Below are the code and all the weights of a small trained network. Each question names an input and a class and asks about switching units off, where a switched-off unit gives its printed mean instead of its output.

import numpy as np


def w(rows, s, z=0):
    codes = np.array(rows[::2]) - 128.0
    scale = np.full(codes.shape[1], s)
    scale[-1] = z or s
    return codes * scale


def norm(h):
    return h / np.sqrt((h * h).mean(-1, keepdims=True) + 1e-5)


def f(y):
    return y / 2 * (1 + np.tanh(0.7978845608 * (y + 0.044715 * y**3)))


def log_softmax(a):
    a = a - a.max(-1, keepdims=True)
    return a - np.log(np.exp(a).sum(-1, keepdims=True))


def net(x, mask):
    res = np.array(x, float).reshape(1, 5) / 4 @ E
    u = 0
    for l in range(3):
        y = f(norm(res) @ A[l][:, :-1].T + A[l][:, -1])
        res = res + np.where(mask[u : u + 5], y, B[l][:, -1]) @ B[l][:, :-1]
        u += 5
    return log_softmax(norm(res)[-1] @ U[:, :-1].T + U[:, -1])


A, B = {}, {}
E = w([
[105,120,117,122,120,124],'x0',
[133,70,204,120,156,28],'x1',
[89,196,88,227,223,53],'x2',
[250,116,33,107,82,39],'x3',
[114,125,119,119,124,116],'x4',
],0.0017)
A[0] = w([
[183,130,55,96,127,112,60],'L0N0',
[141,3,216,168,124,49,22],'L0N1',
[98,155,104,121,113,97,108],'L0N2',
[141,78,182,71,52,141,7],'L0N3',
[106,134,123,104,106,121,191],'L0N4',
],0.0044,0.0019)
B[0] = w([
[57,143,216,141,64,123,197],'L0N0',
[102,252,83,20,159,115,255],'L0N1',
[163,118,135,144,152,159,118],'L0N2',
[139,55,100,135,222,155,242],'L0N3',
[149,140,125,169,140,155,222],'L0N4',
],0.0043,0.0008)
A[1] = w([
[62,133,199,120,182,205,36],'L1N0',
[38,132,115,89,215,156,91],'L1N1',
[67,129,176,106,176,168,9],'L1N2',
[216,107,16,90,87,35,120],'L1N3',
[190,4,183,35,144,174,46],'L1N4',
],0.0035,0.0015)
B[1] = w([
[128,127,135,130,3,64,205],'L1N0',
[227,130,187,166,100,98,212],'L1N1',
[184,134,149,130,65,114,137],'L1N2',
[93,141,250,193,87,168,246],'L1N3',
[100,88,36,166,155,133,241],'L1N4',
],0.0042,0.0013)
A[2] = w([
[116,172,133,239,243,58,195],'L2N0',
[86,93,205,171,110,194,173],'L2N1',
[121,217,1,130,56,250,3],'L2N2',
[79,193,92,160,139,196,39],'L2N3',
[149,98,223,140,10,139,156],'L2N4',
],0.0034,0.0013)
B[2] = w([
[146,4,51,48,93,244,250],'L2N0',
[172,111,101,186,147,42,210],'L2N1',
[107,178,160,6,234,4,221],'L2N2',
[195,51,192,49,87,43,153],'L2N3',
[120,166,149,213,177,113,239],'L2N4',
],0.0032,0.002)
U = w([
[138,19,49,120,143,204,194],'0',
[128,166,228,252,83,96,162],'1',
[124,221,138,2,176,70,11],'2',
],0.0078,0.0011)

Each question gives the input, the list of numbers given to net, and the class t.
The units are the neurons (one row each of A and B). Each row of codes is followed by its name. A weight is (code - 128) times the scale printed after its matrix; where a second scale follows, it is the last column's (A, B and U).
mask holds one flag per neuron, layer by layer. A switched-off neuron (its flag False) gives its mean, the last column of its row in B, instead of its output. The means were averaged over made-up inputs and are rounded, as every weight is.
A unit's drop is (log p(t) with every unit on - log p(t) with that unit switched off) / (log p(t) with every unit on - log p(t) with every unit switched off).
The circuit of an input: a set's keep is (log p(t) with only the set's units on - log p(t) with every unit switched off) / (log p(t) with every unit on - log p(t) with every unit switched off). Starting from the 12 units with the biggest drops (on a tie, the unit counted first), units are removed one at a time, each time the one whose removal leaves the highest keep (on an exact tie, the one counted first), for as long as the keep stays at least 0.8.
circuit, biggest first: the units of the circuit, biggest drop first
k most important neurons: the k neurons with the biggest drops, biggest first
top k neurons in layer l: the k neurons of layer l with the biggest drops, biggest first
drop when u is switched off: that unit's drop, to one decimal
input [-5,-7,-1,-3,8], class 2: most important neuron : L2N2
input [3,-5,6,5,2], class 0: 4 most important neurons : L2N0, L0N1, L1N0, L1N3
input [3,-8,-4,-7,8], class 2: 3 most important neurons : L2N2, L1N3, L0N0
input [-2,-8,8,-8,8], class 0: circuit, biggest first : L2N0, L1N3
input [5,6,-2,-5,5], class 2: 3 most important neurons : L0N1, L1N3, L0N0
input [6,-1,6,-4,-5], class 0: 2 most important neurons : L2N0, L1N3
input [-1,-4,5,-4,-2], class 0: 4 most important neurons : L2N0, L1N3, L0N0, L0N1
input [-4,1,-5,6,-2], class 1: top 2 neurons in layer 2 : L2N0, L2N4
input [-7,-2,-1,2,-4], class 1: 3 most important neurons : L0N1, L1N4, L0N3
input [-7,-6,-3,4,-5], class 2: 2 most important neurons : L2N2, L1N1
input [-1,-2,-5,-7,2], class 1: circuit, biggest first : L2N0, L1N0
input [-7,-6,7,-7,-8], class 0: 3 most important neurons : L2N0, L0N0, L1N3
input [1,-1,5,7,-2], class 1: 3 most important neurons : L1N3, L1N4, L0N3
input [6,-7,5,-1,4], class 2: 4 most important neurons : L2N2, L0N3, L1N4, L2N3
input [0,-4,7,5,-1], class 0: circuit, biggest first : L2N0
input [1,4,-2,6,2], class 1: 2 most important neurons : L1N3, L2N2
input [5,-4,-3,4,-8], class 1: 2 most important neurons : L2N0, L0N1
input [8,5,2,6,-5], class 1: 2 most important neurons : L1N3, L2N2
input [2,3,1,4,-1], class 1: drop when L2N2 is switched off : 0.6
input [3,-2,3,-1,4], class 0: drop when L0N1 is switched off : 0.1
input [4,-2,6,3,-6], class 0: drop when L2N0 is switched off : 1.0
input [0,-6,4,8,1], class 1: drop when L0N2 is switched off : 0.0
input [6,8,-1,-2,-6], class 2: circuit, biggest first : L0N1
